[[ 55  10  10   3 -81  39  50  55 -11 -27]
 [ 23 -21 -45  53  -9  96  24  -5  37  14]
 [ -9  66  10 -41  42 -78  33 -27 -35 -24]]
:
[[ 23 -21 -45  53  -9  96  24  -5  37  14]
 [ 55  10  10   3 -81  39  50  55 -11 -27]
 [ -9  66  10 -41  42 -78  33 -27 -35 -24]]

[[ 100  -10  -12 -104]
 [ -47  -64  -70   71]]
:
[[ -47  -64  -70   71]
 [ 100  -10  -12 -104]]

[[ 24  11  17  11 -15]
 [-35  39 -59 -37  60]
 [-13 -36  15  15 -39]
 [-41  32  -3   9 -28]
 [-17  23 -55 -47  89]
 [ -5 -39  27  25 -46]
 [ -6 -45  14  10 -34]
 [ 27 -52  57  33 -47]
 [ 42 -37  47  28 -41]
 [ 40 -25  28  16 -26]
 [ 29  -6  23  15 -24]]
:
[[ 27 -52  57  33 -47]
 [ -6 -45  14  10 -34]
 [ -5 -39  27  25 -46]
 [ 42 -37  47  28 -41]
 [-13 -36  15  15 -39]
 [ 40 -25  28  16 -26]
 [ 29  -6  23  15 -24]
 [ 24  11  17  11 -15]
 [-17  23 -55 -47  89]
 [-41  32  -3   9 -28]
 [-35  39 -59 -37  60]]

[[ 53 -24  13 -52  48 -44 -26 -45]
 [ 63 -32 -18  21  63  17 -32  17]
 [ 72 -40 -53 107  80  88 -38  89]
 [-26  61  65 -44 -32 -37  57 -37]
 [ 83 -56 -12 -40  80 -33 -57 -34]]
:
[[ 83 -56 -12 -40  80 -33 -57 -34]
 [ 72 -40 -53 107  80  88 -38  89]
 [ 63 -32 -18  21  63  17 -32  17]
 [ 53 -24  13 -52  48 -44 -26 -45]
 [-26  61  65 -44 -32 -37  57 -37]]

[[  41  -65   61  -55   34  -26 -103  -11    9    2  -26   44   53   33
    11]
 [ -15  -81   15  -47   31  -35  -90  -62  -49  -48   14   31   29  -58
   -12]
 [   5  -74   23  -45   35  -29  -99  -64  -37  -41    9   32   39  -45
    -5]]
:
[[ -15  -81   15  -47   31  -35  -90  -62  -49  -48   14   31   29  -58
   -12]
 [   5  -74   23  -45   35  -29  -99  -64  -37  -41    9   32   39  -45
    -5]
 [  41  -65   61  -55   34  -26 -103  -11    9    2  -26   44   53   33
    11]]

[[-43 -21  58  34  44  56]
 [ 96 -14  39  52  47  46]
 [-42   3  31  12  20  28]
 [-32 -13  48  29  37  46]
 [ 77  50 -31 -12 -20 -28]
 [-52  34  -4 -20 -14  -9]
 [ 95 -46  75  82  79  83]
 [ 89  74 -59 -33 -44 -55]]
:
[[ 95 -46  75  82  79  83]
 [-43 -21  58  34  44  56]
 [ 96 -14  39  52  47  46]
 [-32 -13  48  29  37  46]
 [-42   3  31  12  20  28]
 [-52  34  -4 -20 -14  -9]
 [ 77  50 -31 -12 -20 -28]
 [ 89  74 -59 -33 -44 -55]]

[[ -11    5   14   36   57   57   72   68   61   61]
 [   5   -7  -12  -23  -27  -38  -32  -20  -19  -13]
 [ -34  -62  -81  -96 -106 -102  -78  -44  -20    1]
 [ -56  -40  -33  -14   -1    5   16   28   27   33]
 [  96   56   34   -4  -26  -54  -74  -92  -97 -107]
 [  -8   -3   -3    2    9    5   15   23   22   27]
 [  -7    2    9   28   49   48   58   53   40   38]
 [  36   20   10   -3  -10  -18  -13   -6   -4   -2]]
:
[[ -34  -62  -81  -96 -106 -102  -78  -44  -20    1]
 [ -56  -40  -33  -14   -1    5   16   28   27   33]
 [   5   -7  -12  -23  -27  -38  -32  -20  -19  -13]
 [  -8   -3   -3    2    9    5   15   23   22   27]
 [  -7    2    9   28   49   48   58   53   40   38]
 [ -11    5   14   36   57   57   72   68   61   61]
 [  36   20   10   -3  -10  -18  -13   -6   -4   -2]
 [  96   56   34   -4  -26  -54  -74  -92  -97 -107]]

[[ 76  62  80  75  77 -58  82 -59 -17 -35]
 [-21  73 -25  64  67  50 -23  53  57 -39]
 [-14  23 -15  15  16  45 -15  47  33  16]
 [ 43  84  44  90  94 -23  47 -22  15 -57]
 [-30  93 -34  82  86  58 -31  62  70 -60]]
:
[[-14  23 -15  15  16  45 -15  47  33  16]
 [ 76  62  80  75  77 -58  82 -59 -17 -35]
 [-21  73 -25  64  67  50 -23  53  57 -39]
 [ 43  84  44  90  94 -23  47 -22  15 -57]
 [-30  93 -34  82  86  58 -31  62  70 -60]]

[[-36  73  78  76  80 -41 -40 -34  87 -38]
 [ 23  14   1   6  12  65  61  21 -23  25]
 [103 -88 -46 -64 -82 -85 -69  98 104 103]
 [ 63 -40 -13 -24 -35 -58 -47  60  86  62]
 [-16  59  39  47  58  67  59 -16 -18 -16]
 [-37  74  77  75  81 -28 -28 -35  75 -39]
 [103 -83 -58 -68 -81 -24 -14  98  48 104]
 [ -7  37  55  47  46 -67 -61  -6 106  -9]
 [ 43 -13  -6  -9 -11   4   7  40  31  43]]
:
[[103 -88 -46 -64 -82 -85 -69  98 104 103]
 [103 -83 -58 -68 -81 -24 -14  98  48 104]
 [ 63 -40 -13 -24 -35 -58 -47  60  86  62]
 [ 43 -13  -6  -9 -11   4   7  40  31  43]
 [ 23  14   1   6  12  65  61  21 -23  25]
 [ -7  37  55  47  46 -67 -61  -6 106  -9]
 [-16  59  39  47  58  67  59 -16 -18 -16]
 [-36  73  78  76  80 -41 -40 -34  87 -38]
 [-37  74  77  75  81 -28 -28 -35  75 -39]]
---
[[ 45  32 -14  38]
 [ 79  25   4  78]
 [ 39  37 -21  30]
 [ 15 -26  29  26]
 [ 21 -29  33  33]]
:
[38  4 37 15]

[[ 96 -47  83  60]
 [ 80 -49  67  61]]
:
[60 67]

[[ 41  38  37 -43]
 [ 66  69  78 -14]
 [ 36  31  30 -55]]
:
[-43  78  31]

[[104 -30]
 [ 79 -24]
 [ 99 -25]
 [ 51 -13]
 [  2  11]]
:
[-30  79]

[[ 73  25  80 -62]
 [  8  85   7  24]
 [-10 -65  -1 -12]
 [ 11  96  11  26]]
:
[-62   7 -65  11]

[[ 94 -46  33]
 [-30  86 -34]
 [103 -42 -59]]
:
[ 33  86 103]

[[ 12  37]
 [-98  85]]
:
[ 37 -98]
